Below are the code and all the weights of a small trained network. Each question names an input and a target symbol and asks about switching units off, where a switched-off unit gives its printed mean instead of its output.

import numpy as np


def w(rows, s, z=0):
    codes = np.array(rows[::2]) - 128.0
    scale = np.full(codes.shape[1], s)
    scale[-1] = z or s
    return codes * scale


def norm(h):
    return h / np.sqrt((h * h).mean(-1, keepdims=True) + 1e-5)


def f(y):
    return y / 2 * (1 + np.tanh(0.7978845608 * (y + 0.044715 * y**3)))


def softmax(a):
    e = np.exp(a - a.max(-1, keepdims=True))
    return e / e.sum(-1, keepdims=True)


def log_softmax(a):
    a = a - a.max(-1, keepdims=True)
    return a - np.log(np.exp(a).sum(-1, keepdims=True))


def net(x, mask):
    ids = ['βγδεζηλπστω'.index(c) for c in x.split()]
    T = len(ids)
    res = E[ids] + P[:T]
    q, k, v = (norm(res) @ M[0].T for M in (Q, K, V))
    z = softmax(np.where(np.tri(T) > 0, q @ k.T / 4**0.5, -1e9)) @ v
    res = res + np.where(mask[0], z, O[0][:, -1]) @ O[0][:, :-1]
    y = f(norm(res) @ A[0][:, :-1].T + A[0][:, -1])
    res = res + np.where(mask[1:13], y, B[0][:, -1]) @ B[0][:, :-1]
    return log_softmax(norm(res)[-1] @ U[:, :-1].T + U[:, -1])


Q, K, V, O, A, B = {}, {}, {}, {}, {}, {}
E = w([
[149,93,177,104,109,172],'β',
[137,96,212,125,85,178],'γ',
[134,110,126,2,242,148],'δ',
[127,128,144,135,79,117],'ε',
[113,116,185,112,126,168],'ζ',
[101,184,164,93,88,158],'η',
[74,93,151,147,120,166],'λ',
[91,133,84,88,93,162],'π',
[149,163,118,202,125,121],'σ',
[125,84,95,173,94,82],'τ',
[153,135,59,115,105,118],'ω',
],0.022)
P = w([
[154,101,156,151,93,234],'0',
[119,115,142,147,126,210],'1',
[91,135,126,159,147,194],'2',
[65,136,148,147,158,147],'3',
[29,151,162,161,144,122],'4',
[2,147,195,185,151,84],'5',
],0.0083)
Q[0] = w([
[23,159,161,250,84,128],'h1',
[63,66,137,146,142,115],'h1',
[204,88,120,132,151,79],'h1',
[157,129,180,71,140,41],'h1',
],0.013)
K[0] = w([
[114,121,122,99,213,72],'h1',
[103,197,131,94,141,91],'h1',
[202,96,180,97,60,183],'h1',
[65,135,180,162,102,253],'h1',
],0.013)
V[0] = w([
[90,115,155,198,187,154],'h1',
[87,107,11,94,141,189],'h1',
[80,180,179,58,142,161],'h1',
[193,209,125,125,191,118],'h1',
],0.012)
O[0] = w([
[100,159,7,126,152,211,208],'h1',
[49,191,119,64,154,104,187],'h1',
[198,169,124,73,39,160,124],'h1',
[206,180,153,142,186,116,1],'h1',
],0.014,0.0054)
A[0] = w([
[247,126,57,182,117,162,166],'n1',
[87,120,213,124,199,121,150],'n2',
[122,187,79,86,101,54,255],'n3',
[63,48,167,194,128,95,50],'n4',
[96,195,65,178,113,91,250],'n5',
[130,105,164,63,139,136,147],'n6',
[80,133,119,127,145,168,93],'n7',
[88,150,56,73,175,61,50],'n8',
[69,134,83,134,161,124,253],'n9',
[104,163,180,122,248,18,89],'n10',
[213,215,186,115,93,184,232],'n11',
[117,97,156,158,46,140,237],'n12',
],0.014,0.0037)
B[0] = w([
[154,193,230,59,218,195,196],'n1',
[187,96,119,203,165,98,159],'n2',
[91,114,205,205,175,154,204],'n3',
[112,74,48,71,69,52,201],'n4',
[49,122,183,177,209,154,232],'n5',
[82,78,141,102,177,145,159],'n6',
[201,135,88,141,161,125,191],'n7',
[238,77,164,130,148,66,175],'n8',
[213,157,246,206,144,126,254],'n9',
[222,46,254,141,18,49,161],'n10',
[69,158,98,253,185,6,194],'n11',
[166,170,93,83,177,80,237],'n12',
],0.0088,0.0089)
U = w([
[155,198,83,95,106,150,172],'β',
[107,150,142,120,160,71,115],'γ',
[129,80,87,103,54,91,253],'δ',
[152,76,247,156,99,67,105],'ε',
[31,36,97,180,166,89,104],'ζ',
[134,122,174,184,211,194,98],'η',
[180,203,127,132,99,54,117],'λ',
[16,139,222,79,75,157,97],'π',
[145,121,137,83,152,106,105],'σ',
[42,104,104,171,56,212,127],'τ',
[156,110,201,147,36,190,132],'ω',
],0.012,0.0055)

Each question gives the input, a string of symbols that net reads in full, and the target symbol t.
The units are the heads (4 rows each of Q, K, V and O) and the neurons (one row each of A and B). Each row of codes is followed by its name. A weight is (code - 128) times the scale printed after its matrix; where a second scale follows, it is the last column's (O, A, B and U).
mask holds one flag per unit, heads first, then neurons. A switched-off unit (its flag False) gives its mean, the last column of its rows in O or B, instead of its output. The means were averaged over made-up inputs and are rounded, as every weight is.
A unit's drop is (log p(t) with every unit on - log p(t) with that unit switched off) / (log p(t) with every unit on - log p(t) with every unit switched off).
The circuit of an input: a set's keep is (log p(t) with only the set's units on - log p(t) with every unit switched off) / (log p(t) with every unit on - log p(t) with every unit switched off). Starting from the 12 units with the biggest drops (on a tie, the unit counted first), units are removed one at a time, each time the one whose removal leaves the highest keep (on an exact tie, the one counted first), for as long as the keep stays at least 0.8.
circuit, biggest first: the units of the circuit, biggest drop first
unit that matters most: the unit with the biggest drop
k most important neurons: the k neurons with the biggest drops, biggest first
drop when u is switched off: that unit's drop, to one decimal
input π ω β, target ε: circuit, biggest first	h1, n10
input ε γ π τ ε ε, target ζ: circuit, biggest first	h1
input ε γ γ, target δ: circuit, biggest first	n9, n5, n12, h1
input ε ε ε η β, target λ: circuit, biggest first	h1, n11, n12
input π σ σ η δ, target ε: circuit, biggest first	n10, n8
input ε ω γ τ, target ε: 2 most important neurons	n10, n9
input ε γ ε τ ε ζ, target ζ: circuit, biggest first	h1, n4
input η ε τ η ε, target ζ: 3 most important neurons	n4, n10, n5
input ε γ ε β γ η, target λ: circuit, biggest first	h1, n11
input τ ε σ, target ζ: 2 most important neurons	n4, n1
input σ ε ε β β, target δ: 2 most important neurons	n5, n9
input σ γ λ γ, target τ: 2 most important neurons	n1, n8
input ε ε σ γ, target η: drop when h1 is switched off	3.9
input π γ ζ, target π: unit that matters most	h1
input ε ζ ε, target β: drop when h1 is switched off	0.7
input η ε β σ η, target η: drop when h1 is switched off	0.3
input σ τ η, target ζ: drop when n5 is switched off	0.0
